Below are the code and all the weights of a small trained network. Each question names an input and a class and asks about switching units off, where a switched-off unit gives its printed mean instead of its output.

import numpy as np


def w(rows, s, z=0):
    codes = np.array(rows[::2]) - 128.0
    scale = np.full(codes.shape[1], s)
    scale[-1] = z or s
    return codes * scale


def norm(h):
    return h / np.sqrt((h * h).mean(-1, keepdims=True) + 1e-5)


def f(y):
    return y / 2 * (1 + np.tanh(0.7978845608 * (y + 0.044715 * y**3)))


def log_softmax(a):
    a = a - a.max(-1, keepdims=True)
    return a - np.log(np.exp(a).sum(-1, keepdims=True))


def net(x, mask):
    res = np.array(x, float).reshape(1, 8) / 4 @ E
    u = 0
    for l in range(4):
        y = f(norm(res) @ A[l][:, :-1].T + A[l][:, -1])
        res = res + np.where(mask[u : u + 6], y, B[l][:, -1]) @ B[l][:, :-1]
        u += 6
    return log_softmax(norm(res)[-1] @ U[:, :-1].T + U[:, -1])


A, B = {}, {}
E = w([
[138,242,164],'x0',
[187,140,83],'x1',
[125,83,95],'x2',
[197,225,178],'x3',
[77,134,223],'x4',
[199,179,163],'x5',
[120,187,28],'x6',
[3,148,77],'x7',
],0.0078)
A[0] = w([
[124,177,157,79],'0.n0',
[197,126,90,158],'0.n1',
[157,128,26,253],'0.n2',
[103,5,124,62],'0.n3',
[33,148,91,99],'0.n4',
[144,109,117,130],'0.n5',
],0.03,0.0029)
B[0] = w([
[204,175,141,176],'0.n0',
[60,137,216,199],'0.n1',
[9,147,198,233],'0.n2',
[180,13,125,247],'0.n3',
[95,151,1,224],'0.n4',
[86,118,156,144],'0.n5',
],0.037,0.013)
A[1] = w([
[114,72,124,122],'1.n0',
[138,109,133,30],'1.n1',
[104,4,132,6],'1.n2',
[152,127,134,10],'1.n3',
[133,94,131,33],'1.n4',
[73,37,132,103],'1.n5',
],0.015,0.0024)
B[1] = w([
[115,110,129,179],'1.n0',
[108,145,113,119],'1.n1',
[66,9,160,251],'1.n2',
[103,122,137,115],'1.n3',
[114,137,110,130],'1.n4',
[114,59,181,255],'1.n5',
],0.014,0.006)
A[2] = w([
[154,91,135,31],'2.n0',
[154,79,129,48],'2.n1',
[166,117,127,75],'2.n2',
[160,113,117,14],'2.n3',
[253,128,127,20],'2.n4',
[141,96,134,3],'2.n5',
],0.0049,0.0035)
B[2] = w([
[44,191,87,29],'2.n0',
[118,144,101,53],'2.n1',
[103,121,138,55],'2.n2',
[1,212,80,5],'2.n3',
[43,83,211,69],'2.n4',
[33,194,80,7],'2.n5',
],0.0057,0.0011)
A[3] = w([
[159,107,125,8],'3.n0',
[121,124,123,57],'3.n1',
[165,151,221,109],'3.n2',
[145,195,230,145],'3.n3',
[248,79,12,146],'3.n4',
[185,113,130,1],'3.n5',
],0.015,0.0027)
B[3] = w([
[38,169,113,120],'3.n0',
[122,146,119,118],'3.n1',
[182,47,144,219],'3.n2',
[231,20,143,254],'3.n3',
[186,4,76,234],'3.n4',
[23,144,137,130],'3.n5',
],0.015,0.0069)
U = w([
[43,164,216,171],'0',
[249,193,204,122],'1',
[136,172,158,4],'2',
[117,119,92,100],'3',
[133,2,157,172],'4',
[137,203,57,122],'5',
],0.017,0.02)

Each question gives the input, the list of numbers given to net, and the class t.
The units are the neurons (one row each of A and B). Each row of codes is followed by its name. A weight is (code - 128) times the scale printed after its matrix; where a second scale follows, it is the last column's (A, B and U).
mask holds one flag per neuron, layer by layer. A switched-off neuron (its flag False) gives its mean, the last column of its row in B, instead of its output. The means were averaged over made-up inputs and are rounded, as every weight is.
A unit's drop is (log p(t) with every unit on - log p(t) with that unit switched off) / (log p(t) with every unit on - log p(t) with every unit switched off).
The circuit of an input: a set's keep is (log p(t) with only the set's units on - log p(t) with every unit switched off) / (log p(t) with every unit on - log p(t) with every unit switched off). Starting from the 12 units with the biggest drops (on a tie, the unit counted first), units are removed one at a time, each time the one whose removal leaves the highest keep (on an exact tie, the one counted first), for as long as the keep stays at least 0.8.
units of the circuit, in order: the units of the circuit, biggest drop first
k most important neurons: the k neurons with the biggest drops, biggest first
top k neurons in layer l: the k neurons of layer l with the biggest drops, biggest first
drop when u is switched off: that unit's drop, to one decimal
input [7,1,-5,4,5,3,3,6], class 1: units of the circuit, in order -> 0.n0
input [8,2,-3,3,-1,-6,8,6], class 5: 2 most important neurons -> 0.n4, 0.n1
input [-1,-4,-7,3,-4,4,3,-7], class 1: 2 most important neurons -> 0.n3, 0.n2
input [6,-5,-7,6,2,-2,6,1], class 1: 2 most important neurons -> 0.n0, 0.n3
input [1,4,-2,3,7,2,-8,3], class 1: 2 most important neurons -> 0.n3, 0.n0
input [7,-6,-6,-2,-5,2,-4,5], class 5: 2 most important neurons -> 0.n3, 0.n4
input [3,-1,0,3,-8,-8,-8,-5], class 0: top 2 neurons in layer 3 -> 3.n4, 3.n3
input [8,8,-1,8,-4,-7,2,8], class 5: 2 most important neurons -> 0.n4, 0.n1
input [-5,7,-4,-8,-7,-3,3,-8], class 0: 2 most important neurons -> 0.n2, 0.n1
input [1,3,7,-1,-5,-8,5,-6], class 0: drop when 0.n2 is switched off -> 0.2
input [1,-2,-8,4,-1,1,-6,2], class 1: drop when 2.n4 is switched off -> 0.0
input [0,2,-2,6,-1,-1,1,6], class 5: drop when 0.n3 is switched off -> 0.1
input [6,7,4,8,-7,3,3,5], class 0: drop when 0.n2 is switched off -> 0.1
input [3,-1,4,-5,-3,0,0,4], class 5: units of the circuit, in order -> 0.n4
